Below are the code and all the weights of a small trained network. Each question names an input and a class and asks about switching units off, where a switched-off unit gives its printed mean instead of its output.

import numpy as np


def w(rows, s, z=0):
    codes = np.array(rows[::2]) - 128.0
    scale = np.full(codes.shape[1], s)
    scale[-1] = z or s
    return codes * scale


def f(y):
    return y / 2 * (1 + np.tanh(0.7978845608 * (y + 0.044715 * y**3)))


def log_softmax(a):
    a = a - a.max(-1, keepdims=True)
    return a - np.log(np.exp(a).sum(-1, keepdims=True))


def net(x, mask):
    res = np.array(x, float).reshape(1, 4) / 4 @ E
    y = f(res @ A[0][:, :-1].T + A[0][:, -1])
    res = res + np.where(mask, y, B[0][:, -1]) @ B[0][:, :-1]
    return log_softmax(res[-1] @ U[:, :-1].T + U[:, -1])


A, B = {}, {}
E = w([
[171,119,2,133,159],'x0',
[126,126,130,129,130],'x1',
[190,217,163,184,160],'x2',
[93,202,122,43,201],'x3',
],0.0085)
A[0] = w([
[184,80,11,83,145,117],'neuron 0',
[104,172,118,78,173,59],'neuron 1',
[76,61,104,69,122,31],'neuron 2',
[115,174,114,68,144,105],'neuron 3',
[164,73,128,212,71,179],'neuron 4',
[63,95,237,57,65,123],'neuron 5',
[83,161,129,85,174,251],'neuron 6',
[216,188,165,171,169,49],'neuron 7',
],0.011,0.0024)
B[0] = w([
[190,186,187,156,172,221],'neuron 0',
[116,213,121,119,82,167],'neuron 1',
[143,123,124,9,112,175],'neuron 2',
[115,187,129,175,53,164],'neuron 3',
[116,229,102,122,43,237],'neuron 4',
[212,145,147,152,149,254],'neuron 5',
[121,174,85,187,87,191],'neuron 6',
[152,63,110,2,123,204],'neuron 7',
],0.011,0.008)
U = w([
[98,180,96,157,48,70],'0',
[141,114,114,7,121,111],'1',
[135,143,126,144,136,250],'2',
[201,158,171,168,174,78],'3',
[86,111,93,179,138,181],'4',
[35,61,119,163,207,86],'5',
[47,82,141,137,147,88],'6',
],0.015,0.013)

Each question gives the input, the list of numbers given to net, and the class t.
The units are the neurons (one row each of A and B). Each row of codes is followed by its name. A weight is (code - 128) times the scale printed after its matrix; where a second scale follows, it is the last column's (A, B and U).
mask holds one flag per neuron, in row order. A switched-off neuron (its flag False) gives its mean, the last column of its row in B, instead of its output. The means were averaged over made-up inputs and are rounded, as every weight is.
A unit's drop is (log p(t) with every unit on - log p(t) with that unit switched off) / (log p(t) with every unit on - log p(t) with every unit switched off).
The circuit of an input: a set's keep is (log p(t) with only the set's units on - log p(t) with every unit switched off) / (log p(t) with every unit on - log p(t) with every unit switched off). Starting from all 8 units, units are removed one at a time, each time the one whose removal leaves the highest keep (on an exact tie, the one counted first), for as long as the keep stays at least 0.8.
circuit, biggest first: the units of the circuit, biggest drop first
unit that matters most: the unit with the biggest drop
top k neurons: the k neurons with the biggest drops, biggest first
drop when u is switched off: that unit's drop, to one decimal
input [6,4,1,-2], class 3: unit that matters most -> neuron 0
input [-7,-7,2,7], class 0: top 3 neurons -> (neuron 6; neuron 3; neuron 1)
input [-5,4,-2,3], class 3: top 2 neurons -> (neuron 5; neuron 4)
input [-1,-5,-7,-6], class 1: top 4 neurons -> (neuron 2; neuron 6; neuron 3; neuron 1)
input [1,1,5,3], class 1: top 2 neurons -> (neuron 7; neuron 0)
input [5,5,0,5], class 0: top 2 neurons -> (neuron 5; neuron 3)
input [5,0,-1,3], class 3: top 2 neurons -> (neuron 0; neuron 4)
input [-5,-3,1,5], class 0: top 3 neurons -> (neuron 6; neuron 0; neuron 3)
input [-8,-1,7,-8], class 0: top 3 neurons -> (neuron 4; neuron 0; neuron 2)
input [-8,-3,8,6], class 1: top 3 neurons -> (neuron 7; neuron 0; neuron 4)
input [6,-2,6,-8], class 0: top 2 neurons -> (neuron 4; neuron 5)
input [7,-5,-6,0], class 3: top 3 neurons -> (neuron 0; neuron 7; neuron 4)
input [-1,3,-7,-4], class 1: top 2 neurons -> (neuron 2; neuron 6)
input [-4,-2,4,0], class 1: circuit, biggest first -> (neuron 7; neuron 0)
input [-5,4,-2,6], class 0: unit that matters most -> neuron 6
input [5,-4,-3,3], class 3: top 3 neurons -> (neuron 0; neuron 4; neuron 7)
input [-7,-4,7,4], class 1: top 2 neurons -> (neuron 7; neuron 0)
input [-8,2,8,-8], class 0: drop when neuron 0 is switched off -> 0.2
input [8,1,-1,-6], class 3: drop when neuron 6 is switched off -> 0.1
input [-8,6,-3,-7], class 3: drop when neuron 3 is switched off -> 0.2
input [4,5,8,2], class 1: unit that matters most -> neuron 7
input [7,1,7,-5], class 1: drop when neuron 6 is switched off -> 0.1
